Below is a small trained network, with its code and all its weights. Each question gives an input and a class and asks what happens when units are switched off, that is, made to give their printed mean instead of their output.

import numpy as np


def w(rows, s, z=0):
    codes = np.array(rows[::2]) - 128.0
    scale = np.full(codes.shape[1], s)
    scale[-1] = z or s
    return codes * scale


def norm(h):
    return h / np.sqrt((h * h).mean(-1, keepdims=True) + 1e-5)


def f(y):
    return y / 2 * (1 + np.tanh(0.7978845608 * (y + 0.044715 * y**3)))


def log_softmax(a):
    a = a - a.max(-1, keepdims=True)
    return a - np.log(np.exp(a).sum(-1, keepdims=True))


def net(x, mask):
    res = np.array(x, float).reshape(1, 5) / 4 @ E
    u = 0
    for l in range(3):
        y = f(norm(res) @ A[l][:, :-1].T + A[l][:, -1])
        res = res + np.where(mask[u : u + 13], y, B[l][:, -1]) @ B[l][:, :-1]
        u += 13
    return log_softmax(norm(res)[-1] @ U[:, :-1].T + U[:, -1])


A, B = {}, {}
E = w([
[97,73,126,49,28,88],'x0',
[91,105,125,116,50,255],'x1',
[121,130,121,131,132,126],'x2',
[37,220,142,101,103,118],'x3',
[149,135,134,121,111,129],'x4',
],0.0092)
A[0] = w([
[76,207,190,86,156,165,146],'0.n0',
[141,152,136,151,168,100,99],'0.n1',
[165,152,122,165,84,99,97],'0.n2',
[105,158,153,112,131,122,158],'0.n3',
[104,94,152,107,146,137,76],'0.n4',
[119,140,95,83,124,246,255],'0.n5',
[122,104,119,74,117,110,188],'0.n6',
[117,146,139,198,156,111,123],'0.n7',
[93,83,103,131,104,155,102],'0.n8',
[70,196,109,111,112,83,56],'0.n9',
[195,148,177,101,129,144,184],'0.n10',
[149,156,105,145,162,107,70],'0.n11',
[95,124,99,121,146,113,95],'0.n12',
],0.013,0.0029)
B[0] = w([
[71,206,30,207,128,79,216],'0.n0',
[192,162,47,36,148,178,177],'0.n1',
[140,113,139,149,180,170,132],'0.n2',
[116,232,172,86,137,15,160],'0.n3',
[154,183,48,106,165,115,126],'0.n4',
[87,123,196,208,99,224,254],'0.n5',
[103,61,125,94,17,63,194],'0.n6',
[184,174,71,18,70,154,177],'0.n7',
[165,115,88,19,101,159,172],'0.n8',
[193,121,254,85,151,124,209],'0.n9',
[73,143,34,96,229,95,152],'0.n10',
[98,83,83,62,55,180,163],'0.n11',
[237,114,204,197,110,100,132],'0.n12',
],0.0049,0.0073)
A[1] = w([
[93,189,164,196,156,118,159],'1.n0',
[141,133,94,75,105,67,35],'1.n1',
[132,106,154,180,151,185,5],'1.n2',
[160,36,132,171,141,89,69],'1.n3',
[81,89,150,142,107,114,214],'1.n4',
[86,127,83,216,137,170,152],'1.n5',
[183,81,145,222,155,135,42],'1.n6',
[169,132,190,138,74,135,155],'1.n7',
[143,97,98,102,92,7,47],'1.n8',
[202,87,65,152,146,200,135],'1.n9',
[86,96,164,128,111,169,42],'1.n10',
[145,151,139,166,140,167,25],'1.n11',
[84,77,150,89,202,193,1],'1.n12',
],0.011,0.0031)
B[1] = w([
[185,38,96,154,95,162,184],'1.n0',
[159,136,213,220,206,138,199],'1.n1',
[222,152,187,152,54,168,154],'1.n2',
[89,187,25,212,47,62,172],'1.n3',
[67,137,139,29,23,76,189],'1.n4',
[125,153,222,131,93,92,192],'1.n5',
[146,226,207,78,82,143,153],'1.n6',
[117,175,100,76,158,158,172],'1.n7',
[142,97,198,238,9,116,255],'1.n8',
[156,76,248,69,178,141,237],'1.n9',
[193,133,91,80,136,45,162],'1.n10',
[109,144,156,195,76,183,138],'1.n11',
[254,155,133,132,167,182,135],'1.n12',
],0.0068,0.006)
A[2] = w([
[159,52,125,59,153,174,117],'2.n0',
[167,46,145,31,142,125,135],'2.n1',
[108,83,213,80,94,139,143],'2.n2',
[104,129,95,125,23,180,151],'2.n3',
[150,55,103,141,69,162,2],'2.n4',
[101,144,133,112,68,149,135],'2.n5',
[146,54,81,101,103,117,147],'2.n6',
[216,165,136,152,117,116,121],'2.n7',
[103,183,83,77,115,57,226],'2.n8',
[133,189,78,71,126,163,171],'2.n9',
[184,189,113,81,157,114,144],'2.n10',
[161,106,156,143,126,139,101],'2.n11',
[83,73,94,2,80,144,101],'2.n12',
],0.013,0.0056)
B[2] = w([
[203,59,96,185,163,52,180],'2.n0',
[90,163,109,251,181,136,199],'2.n1',
[163,143,144,42,131,135,254],'2.n2',
[98,132,91,179,160,97,249],'2.n3',
[188,125,119,145,143,101,150],'2.n4',
[172,135,105,171,183,108,203],'2.n5',
[178,131,136,227,118,129,164],'2.n6',
[91,124,83,98,123,164,192],'2.n7',
[125,109,135,60,119,197,211],'2.n8',
[66,100,132,101,81,95,167],'2.n9',
[79,90,71,136,125,128,179],'2.n10',
[109,101,109,105,133,129,151],'2.n11',
[87,129,81,96,209,161,208],'2.n12',
],0.011,0.0086)
U = w([
[141,47,60,197,245,115,112],'0',
[14,139,70,36,138,150,251],'1',
[179,94,220,111,123,215,154],'2',
[49,175,144,243,90,162,126],'3',
[144,62,154,215,33,45,48],'4',
[102,136,250,40,60,62,1],'5',
],0.018,0.0026)

Each question gives the input, the list of numbers given to net, and the class t.
The units are the neurons (one row each of A and B). Each row of codes is followed by its name. A weight is (code - 128) times the scale printed after its matrix; where a second scale follows, it is the last column's (A, B and U).
mask holds one flag per neuron, layer by layer. A switched-off neuron (its flag False) gives its mean, the last column of its row in B, instead of its output. The means were averaged over made-up inputs and are rounded, as every weight is.
A unit's drop is (log p(t) with every unit on - log p(t) with that unit switched off) / (log p(t) with every unit on - log p(t) with every unit switched off).
The circuit of an input: a set's keep is (log p(t) with only the set's units on - log p(t) with every unit switched off) / (log p(t) with every unit on - log p(t) with every unit switched off). Starting from the 12 units with the biggest drops (on a tie, the unit counted first), units are removed one at a time, each time the one whose removal leaves the highest keep (on an exact tie, the one counted first), for as long as the keep stays at least 0.8.
units of the circuit, in order: the units of the circuit, biggest drop first
most important unit: the unit with the biggest drop
top k neurons: the k neurons with the biggest drops, biggest first
k most important neurons of layer l: the k neurons of layer l with the biggest drops, biggest first
drop when u is switched off: that unit's drop, to one decimal
input [-6,1,-2,-3,8], class 2: units of the circuit, in order => 1.n6
input [0,-7,2,7,5], class 1: 3 most important neurons of layer 2 => 2.n10, 2.n7, 2.n8
input [2,-8,5,-7,-4], class 4: top 2 neurons => 1.n8, 1.n3
input [6,0,7,1,3], class 5: top 4 neurons => 1.n8, 0.n5, 2.n2, 1.n1
input [8,0,3,5,-5], class 5: top 2 neurons => 1.n8, 0.n5
input [1,0,0,6,-3], class 5: top 2 neurons => 0.n9, 0.n3
input [1,4,-4,-5,6], class 0: top 3 neurons => 2.n0, 0.n8, 2.n1
input [-1,2,7,-8,-5], class 2: top 2 neurons => 1.n6, 1.n9
input [-5,0,-6,3,-2], class 1: top 2 neurons => 0.n7, 1.n8
input [2,0,4,8,4], class 5: top 4 neurons => 0.n9, 0.n3, 2.n12, 2.n7
input [1,-1,3,0,-4], class 4: top 3 neurons => 0.n5, 1.n8, 0.n6
input [1,-7,-5,0,-5], class 4: top 4 neurons => 1.n8, 2.n2, 1.n4, 1.n9
input [-5,0,-1,7,-6], class 1: top 2 neurons => 1.n8, 0.n7
input [2,-2,5,7,8], class 5: units of the circuit, in order => 0.n9
input [4,-5,2,1,0], class 5: top 2 neurons => 0.n9, 0.n0
input [-6,2,0,1,6], class 3: 2 most important neurons of layer 0 => 0.n0, 0.n9
input [0,-6,7,3,2], class 1: top 2 neurons => 0.n1, 2.n7
input [1,-4,7,5,-6], class 5: 2 most important neurons of layer 0 => 0.n5, 0.n9
input [6,-1,4,-8,-8], class 4: drop when 1.n3 is switched off => 0.2
input [8,3,-1,-8,8], class 0: most important unit => 2.n12
input [3,7,-8,0,3], class 0: drop when 2.n5 is switched off => 0.1
input [5,-6,7,-1,-6], class 4: drop when 1.n8 is switched off => 0.6
